Here is a tiny trained network, its code and every weight. The questions are about switching its units off for an input and a target symbol, where a switched-off unit gives its printed mean instead of its output.

import numpy as np


def w(rows, s, z=0):
    codes = np.array(rows[::2]) - 128.0
    scale = np.full(codes.shape[1], s)
    scale[-1] = z or s
    return codes * scale


def f(y):
    return np.maximum(y, 0)


def softmax(a):
    e = np.exp(a - a.max(-1, keepdims=True))
    return e / e.sum(-1, keepdims=True)


def log_softmax(a):
    a = a - a.max(-1, keepdims=True)
    return a - np.log(np.exp(a).sum(-1, keepdims=True))


def net(x, mask):
    ids = ['ΓΞΠΣΨΩαβδεηθμ'.index(c) for c in x.split()]
    T = len(ids)
    res = E[ids] + P[:T]
    q, k, v = (res @ M[0].T for M in (Q, K, V))
    z = softmax(np.where(np.tri(T) > 0, q @ k.T / 3**0.5, -1e9)) @ v
    res = res + np.where(mask[0], z, O[0][:, -1]) @ O[0][:, :-1]
    y = f(res @ A[0][:, :-1].T + A[0][:, -1])
    res = res + np.where(mask[1:9], y, B[0][:, -1]) @ B[0][:, :-1]
    return log_softmax(res[-1] @ U[:, :-1].T + U[:, -1])


Q, K, V, O, A, B = {}, {}, {}, {}, {}, {}
E = w([
[124,45,139],'Γ',
[119,112,119],'Ξ',
[125,116,112],'Π',
[139,126,118],'Σ',
[124,129,116],'Ψ',
[123,116,116],'Ω',
[193,119,164],'α',
[133,110,232],'β',
[168,113,166],'δ',
[165,165,88],'ε',
[7,101,130],'η',
[35,176,90],'θ',
[87,124,113],'μ',
],0.02)
P = w([
[97,159,118],'0',
[119,35,89],'1',
[120,246,133],'2',
[113,14,83],'3',
[115,248,128],'4',
[119,19,82],'5',
[106,235,129],'6',
[115,11,83],'7',
[113,237,134],'8',
[111,15,82],'9',
[105,241,130],'10',
[109,19,81],'11',
[121,239,126],'12',
],0.011)
Q[0] = w([
[66,206,159],'h1',
[182,162,10],'h1',
[255,246,81],'h1',
],0.0068)
K[0] = w([
[52,202,78],'h1',
[174,247,64],'h1',
[1,84,48],'h1',
],0.0053)
V[0] = w([
[88,180,44],'h1',
[193,162,120],'h1',
[1,174,90],'h1',
],0.0087)
O[0] = w([
[131,227,1,213],'h1',
[214,178,165,73],'h1',
[51,121,184,255],'h1',
],0.0098,0.0015)
A[0] = w([
[104,167,149,52],'n1',
[159,129,54,38],'n2',
[215,163,165,137],'n3',
[88,183,103,139],'n4',
[81,57,6,105],'n5',
[161,112,181,253],'n6',
[72,67,161,194],'n7',
[128,189,126,68],'n8',
],0.013,0.0062)
B[0] = w([
[95,110,123,159],'n1',
[2,66,121,166],'n2',
[131,97,93,171],'n3',
[232,56,155,242],'n4',
[152,80,166,254],'n5',
[109,212,54,224],'n6',
[162,209,168,254],'n7',
[18,170,170,187],'n8',
],0.0077,0.0086)
U = w([
[192,99,198,122],'Γ',
[78,170,138,174],'Ξ',
[146,184,127,96],'Π',
[71,154,176,117],'Σ',
[93,147,137,44],'Ψ',
[99,237,59,252],'Ω',
[217,170,92,107],'α',
[183,186,203,149],'β',
[190,160,123,106],'δ',
[89,72,68,200],'ε',
[96,113,193,70],'η',
[119,142,174,48],'θ',
[4,167,136,143],'μ',
],0.013,0.0048)

Each question gives the input, a string of symbols that net reads in full, and the target symbol t.
The units are the heads (3 rows each of Q, K, V and O) and the neurons (one row each of A and B). Each row of codes is followed by its name. A weight is (code - 128) times the scale printed after its matrix; where a second scale follows, it is the last column's (O, A, B and U).
mask holds one flag per unit, heads first, then neurons. A switched-off unit (its flag False) gives its mean, the last column of its rows in O or B, instead of its output. The means were averaged over made-up inputs and are rounded, as every weight is.
A unit's drop is (log p(t) with every unit on - log p(t) with that unit switched off) / (log p(t) with every unit on - log p(t) with every unit switched off).
The circuit of an input: a set's keep is (log p(t) with only the set's units on - log p(t) with every unit switched off) / (log p(t) with every unit on - log p(t) with every unit switched off). Starting from all 9 units, units are removed one at a time, each time the one whose removal leaves the highest keep (on an exact tie, the one counted first), for as long as the keep stays at least 0.8.
units of the circuit, in order: the units of the circuit, biggest drop first
unit that matters most: the unit with the biggest drop
k most important neurons: the k neurons with the biggest drops, biggest first
drop when u is switched off: that unit's drop, to one decimal
input Ξ ε β, target Ω: unit that matters most => n6
input Γ β Γ Π, target Γ: units of the circuit, in order => (n5, h1)
input Γ Ω Ω Σ ε β Ξ ε δ, target Ω: 2 most important neurons => (n4, n5)
input Γ α ε μ ε ε θ Σ η β ε θ, target ε: units of the circuit, in order => (h1, n7, n4, n5)
input δ Ξ Γ Ω η δ Π θ Γ Ω, target Γ: units of the circuit, in order => (n5, h1)
input β Γ θ, target μ: units of the circuit, in order => (n8, h1)
input Σ ε ε Γ δ β Ξ α, target α: units of the circuit, in order => (n6, h1, n8, n5)
input ε Π β ε α, target Ω: 3 most important neurons => (n4, n5, n6)
input Γ η δ ε ε ε β ε η Γ Π Γ, target Γ: 4 most important neurons => (n5, n7, n8, n2)
input ε ε Γ, target Ω: 2 most important neurons => (n4, n5)
input μ α β ε Ψ β, target β: 3 most important neurons => (n7, n6, n2)
input δ ε μ α, target α: drop when n4 is switched off => -0.1
input η Ξ Π θ β, target μ: drop when n3 is switched off => 0.0
input ε θ θ α ε, target μ: unit that matters most => n8
input ε Ψ β Γ ε α β μ δ, target Ω: drop when n6 is switched off => 0.3
input α β θ Π Γ Ω, target Γ: drop when h1 is switched off => 0.2
